Below are the code and all the weights of a small trained network. Each question names an input and a target symbol and asks about switching units off, where a switched-off unit gives its printed mean instead of its output.

import numpy as np


def w(rows, s, z=0):
    codes = np.array(rows[::2]) - 128.0
    scale = np.full(codes.shape[1], s)
    scale[-1] = z or s
    return codes * scale


def norm(h):
    return h / np.sqrt((h * h).mean(-1, keepdims=True) + 1e-5)


def f(y):
    return y / 2 * (1 + np.tanh(0.7978845608 * (y + 0.044715 * y**3)))


def softmax(a):
    e = np.exp(a - a.max(-1, keepdims=True))
    return e / e.sum(-1, keepdims=True)


def log_softmax(a):
    a = a - a.max(-1, keepdims=True)
    return a - np.log(np.exp(a).sum(-1, keepdims=True))


def net(x, mask):
    ids = ['αγδεηθμπστφψω'.index(c) for c in x.split()]
    T = len(ids)
    res = E[ids] + P[:T]
    u = 0
    for l in range(2):
        q, k, v = (norm(res) @ M[l].T for M in (Q, K, V))
        z = softmax(np.where(np.tri(T) > 0, q @ k.T / 4**0.5, -1e9)) @ v
        res = res + np.where(mask[u], z, O[l][:, -1]) @ O[l][:, :-1]
        u += 1
        y = f(norm(res) @ A[l][:, :-1].T + A[l][:, -1])
        res = res + np.where(mask[u : u + 4], y, B[l][:, -1]) @ B[l][:, :-1]
        u += 4
    return log_softmax(norm(res)[-1] @ U[:, :-1].T + U[:, -1])


Q, K, V, O, A, B = {}, {}, {}, {}, {}, {}
E = w([
[68,97,145,74,69,174,219,123,96],'α',
[152,62,160,90,64,115,65,151,190],'γ',
[127,166,147,26,101,120,106,153,142],'δ',
[86,75,126,138,104,124,53,87,211],'ε',
[147,155,79,153,2,81,129,24,31],'η',
[61,89,181,130,139,132,53,129,129],'θ',
[115,171,77,92,108,65,28,76,136],'μ',
[87,166,75,21,114,70,178,97,70],'π',
[68,163,82,111,64,122,198,8,27],'σ',
[130,174,130,87,171,134,6,118,133],'τ',
[196,136,65,59,103,62,106,114,86],'φ',
[99,42,164,146,129,130,155,104,148],'ψ',
[199,125,101,154,103,203,81,56,114],'ω',
],0.009)
P = w([
[143,148,161,77,172,168,144,92,146],'0',
[161,80,250,85,105,153,175,54,124],'1',
[138,153,138,116,160,149,134,106,141],'2',
[105,48,141,69,125,138,90,86,109],'3',
[133,150,131,130,152,142,135,123,145],'4',
[109,66,156,101,121,122,89,86,110],'5',
[132,154,132,147,137,129,140,130,146],'6',
[89,75,133,103,131,123,74,103,114],'7',
[124,150,115,152,139,136,145,143,149],'8',
[112,91,184,118,116,117,114,94,100],'9',
[122,147,101,166,124,128,150,160,155],'10',
[86,96,163,122,117,118,90,106,98],'11',
],0.013)
Q[0] = w([
[146,216,97,166,193,140,185,143,146],'L0H0',
[75,129,180,117,89,81,124,67,142],'L0H0',
[238,206,176,241,218,172,233,169,188],'L0H0',
[122,83,164,1,60,111,152,22,126],'L0H0',
],0.0065)
K[0] = w([
[105,109,181,45,93,97,142,2,76],'L0H0',
[64,154,42,149,97,145,145,168,142],'L0H0',
[123,63,160,9,181,180,80,20,107],'L0H0',
[92,164,39,194,182,156,155,217,139],'L0H0',
],0.0073)
V[0] = w([
[44,75,140,181,171,149,130,89,41],'L0H0',
[3,168,106,138,165,115,67,162,132],'L0H0',
[111,69,168,142,108,63,121,163,135],'L0H0',
[155,92,71,115,169,39,150,102,158],'L0H0',
],0.007)
O[0] = w([
[58,177,142,104,150,134,130,55,105,67],'L0H0',
[68,93,80,89,117,131,138,88,175,105],'L0H0',
[120,130,127,112,162,52,125,79,82,3],'L0H0',
[255,98,50,118,167,164,104,54,107,120],'L0H0',
],0.0097,0.0033)
A[0] = w([
[80,33,221,152,125,130,156,98,50,254],'L0N0',
[150,119,244,141,117,133,249,91,135,202],'L0N1',
[155,114,253,154,127,99,165,153,167,250],'L0N2',
[167,34,181,146,128,63,76,28,44,152],'L0N3',
],0.0055,0.0012)
B[0] = w([
[185,179,131,70,186,93,37,221,190,253],'L0N0',
[155,48,1,176,156,167,10,92,116,222],'L0N1',
[18,155,49,48,101,112,203,140,110,218],'L0N2',
[134,170,85,12,185,192,103,234,131,232],'L0N3',
],0.0053,0.0036)
Q[1] = w([
[87,133,63,65,184,155,65,49,22],'L1H0',
[123,181,129,25,87,93,73,125,80],'L1H0',
[103,23,59,35,143,194,15,143,106],'L1H0',
[74,99,10,20,119,177,1,166,139],'L1H0',
],0.0048)
K[1] = w([
[84,178,71,168,170,81,202,75,135],'L1H0',
[102,207,102,159,33,85,189,142,99],'L1H0',
[94,160,1,216,107,82,205,122,186],'L1H0',
[48,177,42,196,99,51,136,144,190],'L1H0',
],0.0061)
V[1] = w([
[164,57,178,251,236,254,101,146,210],'L1H0',
[171,151,173,122,134,62,6,224,161],'L1H0',
[155,135,91,67,174,148,203,152,125],'L1H0',
[195,228,119,92,33,38,102,88,114],'L1H0',
],0.0039)
O[1] = w([
[50,145,70,171,160,20,169,125,107,11],'L1H0',
[189,108,176,39,101,54,137,59,137,121],'L1H0',
[129,181,167,108,99,166,2,46,173,254],'L1H0',
[124,156,127,17,16,189,171,123,156,211],'L1H0',
],0.0065,0.00091)
A[1] = w([
[140,235,189,155,244,201,228,71,131,142],'L1N0',
[172,109,111,28,32,235,81,191,55,167],'L1N1',
[123,112,68,94,75,233,89,125,103,5],'L1N2',
[53,14,255,82,103,72,53,211,129,176],'L1N3',
],0.0039,0.0018)
B[1] = w([
[207,2,141,68,123,81,164,95,58,132],'L1N0',
[89,132,122,173,150,69,187,147,140,253],'L1N1',
[103,138,177,152,113,96,147,135,153,168],'L1N2',
[172,173,137,218,129,100,177,54,59,202],'L1N3',
],0.0086,0.0066)
U = w([
[26,156,109,177,160,218,128,196,119,177],'α',
[159,29,194,183,69,45,154,168,132,63],'γ',
[93,184,175,80,123,149,153,238,156,222],'δ',
[60,62,139,182,126,87,161,56,210,100],'ε',
[119,189,120,216,76,126,148,156,60,169],'η',
[59,218,183,179,187,93,97,103,75,63],'θ',
[133,157,98,86,74,224,42,130,212,131],'μ',
[135,27,85,37,120,167,203,82,168,165],'π',
[21,118,139,80,99,167,118,2,62,37],'σ',
[145,186,157,50,209,116,52,93,69,130],'τ',
[220,160,87,96,175,70,119,215,73,3],'φ',
[95,103,16,109,231,80,123,127,107,171],'ψ',
[234,61,116,144,160,196,123,142,76,225],'ω',
],0.0073,0.0019)

Each question gives the input, a string of symbols that net reads in full, and the target symbol t.
The units are the heads (4 rows each of Q, K, V and O) and the neurons (one row each of A and B). Each row of codes is followed by its name. A weight is (code - 128) times the scale printed after its matrix; where a second scale follows, it is the last column's (O, A, B and U).
mask holds one flag per unit, layer by layer, with each layer's heads first. A switched-off unit (its flag False) gives its mean, the last column of its rows in O or B, instead of its output. The means were averaged over made-up inputs and are rounded, as every weight is.
A unit's drop is (log p(t) with every unit on - log p(t) with that unit switched off) / (log p(t) with every unit on - log p(t) with every unit switched off).
The circuit of an input: a set's keep is (log p(t) with only the set's units on - log p(t) with every unit switched off) / (log p(t) with every unit on - log p(t) with every unit switched off). Starting from all 10 units, units are removed one at a time, each time the one whose removal leaves the highest keep (on an exact tie, the one counted first), for as long as the keep stays at least 0.8.
circuit, biggest first: the units of the circuit, biggest drop first
most important unit: the unit with the biggest drop
top k neurons: the k neurons with the biggest drops, biggest first
k most important neurons of layer l: the k neurons of layer l with the biggest drops, biggest first
input η η δ μ α ψ γ σ ψ π, target τ: most important unit -> L0H0
input δ μ τ φ δ θ η ε σ, target σ: top 2 neurons -> L0N3; L1N1
input γ δ ω π μ ε, target π: circuit, biggest first -> L1H0; L0N3
input μ δ η α, target δ: top 2 neurons -> L0N0; L1N1
input δ ε μ, target μ: circuit, biggest first -> L1N3; L0H0
input π π η ψ τ δ, target ε: 2 most important neurons of layer 0 -> L0N3; L0N2
input ψ δ ε ψ φ δ π, target π: circuit, biggest first -> L1N3; L0N0; L0H0
input ε μ ε δ γ η ε δ, target ψ: 2 most important neurons of layer 0 -> L0N0; L0N3
input θ μ σ ω δ ω α θ ψ γ τ μ, target ε: circuit, biggest first -> L0H0; L0N0
input η φ ψ σ ω α, target η: circuit, biggest first -> L0H0; L1N3
input θ δ η μ, target δ: circuit, biggest first -> L1H0; L1N1; L0H0; L0N1
input φ φ μ μ, target π: circuit, biggest first -> L0H0; L0N0
input ψ π σ η τ μ δ δ, target γ: circuit, biggest first -> L0H0; L1N3
input π ω ψ, target ψ: top 2 neurons -> L0N1; L0N2
input φ θ π δ, target μ: most important unit -> L1H0
input ω δ μ, target μ: top 3 neurons -> L1N1; L1N3; L1N0
input γ τ ψ π ψ δ δ γ ω φ π η, target μ: circuit, biggest first -> L1H0; L0N3
input γ τ θ θ α ψ, target θ: top 2 neurons -> L1N3; L0N0
input η θ μ φ δ σ π, target π: circuit, biggest first -> L0H0; L1N3; L0N0
input δ ω θ ψ ω η γ γ η η, target δ: most important unit -> L0N3
input α η π ε, target μ: 2 most important neurons of layer 0 -> L0N3; L0N0
input ε σ τ φ γ μ μ δ ω μ, target η: top 2 neurons -> L1N3; L0N0
input γ φ ε π φ δ θ θ, target σ: 3 most important neurons of layer 1 -> L1N1; L1N3; L1N2
input μ γ α ψ ψ δ ω π φ δ γ τ, target φ: 2 most important neurons of layer 0 -> L0N3; L0N2
input ε γ ε φ δ σ θ, target θ: circuit, biggest first -> L1N3; L0H0
input η δ σ δ α δ ω α δ μ ψ, target ψ: 2 most important neurons of layer 0 -> L0N1; L0N0
input σ μ γ σ ψ ω α γ ψ μ π τ, target μ: circuit, biggest first -> L1H0
input η δ γ η, target φ: circuit, biggest first -> L0N3; L0H0
